Below are the code and all the weights of a small trained network. Each question names an input and a class and asks about switching units off, where a switched-off unit gives its printed mean instead of its output.

import numpy as np


def w(rows, s, z=0):
    codes = np.array(rows[::2]) - 128.0
    scale = np.full(codes.shape[1], s)
    scale[-1] = z or s
    return codes * scale


def f(y):
    return np.maximum(y, 0)


def log_softmax(a):
    a = a - a.max(-1, keepdims=True)
    return a - np.log(np.exp(a).sum(-1, keepdims=True))


def net(x, mask):
    res = np.array(x, float).reshape(1, 8) / 4 @ E
    y = f(res @ A[0][:, :-1].T + A[0][:, -1])
    res = res + np.where(mask, y, B[0][:, -1]) @ B[0][:, :-1]
    return log_softmax(res[-1] @ U[:, :-1].T + U[:, -1])


A, B = {}, {}
E = w([
[143,142,149,127,86,135],'x0',
[83,51,217,145,192,186],'x1',
[131,136,150,153,91,109],'x2',
[204,172,231,2,191,5],'x3',
[139,133,133,124,105,139],'x4',
[115,129,118,128,150,136],'x5',
[135,135,121,121,124,125],'x6',
[19,133,141,38,67,123],'x7',
],0.0077)
A[0] = w([
[211,153,174,80,150,123,34],'neuron 1',
[110,66,178,153,183,178,155],'neuron 2',
[113,182,176,71,53,142,40],'neuron 3',
[246,133,144,143,110,183,74],'neuron 4',
[149,217,27,120,125,92,241],'neuron 5',
[176,111,114,146,91,217,36],'neuron 6',
[169,209,175,52,154,71,60],'neuron 7',
[93,89,101,176,109,211,2],'neuron 8',
[226,89,102,195,192,106,194],'neuron 9',
[75,74,86,183,110,154,37],'neuron 10',
[151,94,35,169,77,240,31],'neuron 11',
[108,113,145,96,113,82,37],'neuron 12',
],0.011,0.0053)
B[0] = w([
[149,168,54,233,191,38,191],'neuron 1',
[156,23,186,135,37,201,202],'neuron 2',
[50,85,68,112,163,160,175],'neuron 3',
[31,178,150,93,87,215,172],'neuron 4',
[121,57,204,168,30,196,251],'neuron 5',
[138,157,86,146,142,117,171],'neuron 6',
[111,39,128,187,251,142,242],'neuron 7',
[214,171,149,63,186,100,207],'neuron 8',
[48,169,89,1,80,166,229],'neuron 9',
[89,178,41,146,197,102,203],'neuron 10',
[137,153,60,211,208,61,245],'neuron 11',
[45,189,75,101,216,143,152],'neuron 12',
],0.0078,0.011)
U = w([
[190,184,98,177,197,1,16],'0',
[96,127,102,105,79,109,253],'1',
[23,166,97,72,79,125,155],'2',
[103,104,101,143,77,116,196],'3',
[147,38,115,187,26,133,135],'4',
],0.0069,0.0057)

Each question gives the input, the list of numbers given to net, and the class t.
The units are the neurons (one row each of A and B). Each row of codes is followed by its name. A weight is (code - 128) times the scale printed after its matrix; where a second scale follows, it is the last column's (A, B and U).
mask holds one flag per neuron, in row order. A switched-off neuron (its flag False) gives its mean, the last column of its row in B, instead of its output. The means were averaged over made-up inputs and are rounded, as every weight is.
A unit's drop is (log p(t) with every unit on - log p(t) with that unit switched off) / (log p(t) with every unit on - log p(t) with every unit switched off).
The circuit of an input: a set's keep is (log p(t) with only the set's units on - log p(t) with every unit switched off) / (log p(t) with every unit on - log p(t) with every unit switched off). Starting from all 12 units, units are removed one at a time, each time the one whose removal leaves the highest keep (on an exact tie, the one counted first), for as long as the keep stays at least 0.8.
circuit, biggest first: the units of the circuit, biggest drop first
unit that matters most: the unit with the biggest drop
top k neurons: the k neurons with the biggest drops, biggest first
drop when u is switched off: that unit's drop, to one decimal
input [5,1,-6,7,4,4,-4,4], class 0: unit that matters most	neuron 1
input [3,7,1,5,3,8,-3,4], class 4: circuit, biggest first	(neuron 2; neuron 9)
input [-2,-7,-2,0,-2,-4,-2,4], class 4: circuit, biggest first	(neuron 5; neuron 9)
input [-2,-7,5,-3,-3,7,-1,4], class 4: circuit, biggest first	(neuron 5; neuron 9)
input [2,1,6,-3,-3,7,-8,3], class 0: circuit, biggest first	(neuron 5; neuron 9)
input [-4,5,7,-6,-6,-1,-5,-5], class 0: top 3 neurons	(neuron 11; neuron 8; neuron 5)
input [2,-5,-8,7,3,0,5,-8], class 2: top 4 neurons	(neuron 9; neuron 4; neuron 11; neuron 5)
input [1,-8,2,-1,-2,2,1,-3], class 4: top 2 neurons	(neuron 5; neuron 10)
input [-5,-7,1,1,-4,-2,-2,4], class 4: top 2 neurons	(neuron 5; neuron 9)
input [2,8,-1,0,-5,-6,2,3], class 4: drop when neuron 9 is switched off	0.2
input [-7,3,6,-7,6,-5,2,3], class 0: drop when neuron 11 is switched off	0.1
input [2,5,-3,-5,-2,2,0,-4], class 0: drop when neuron 3 is switched off	0.1
input [0,-2,-5,-1,2,4,1,-8], class 2: drop when neuron 9 is switched off	0.5
input [3,-8,-5,-2,-6,3,4,-3], class 4: circuit, biggest first	(neuron 5)
input [6,-7,2,0,6,6,-1,-3], class 4: top 2 neurons	(neuron 5; neuron 10)
input [6,6,2,6,2,7,8,-8], class 2: top 2 neurons	(neuron 9; neuron 4)
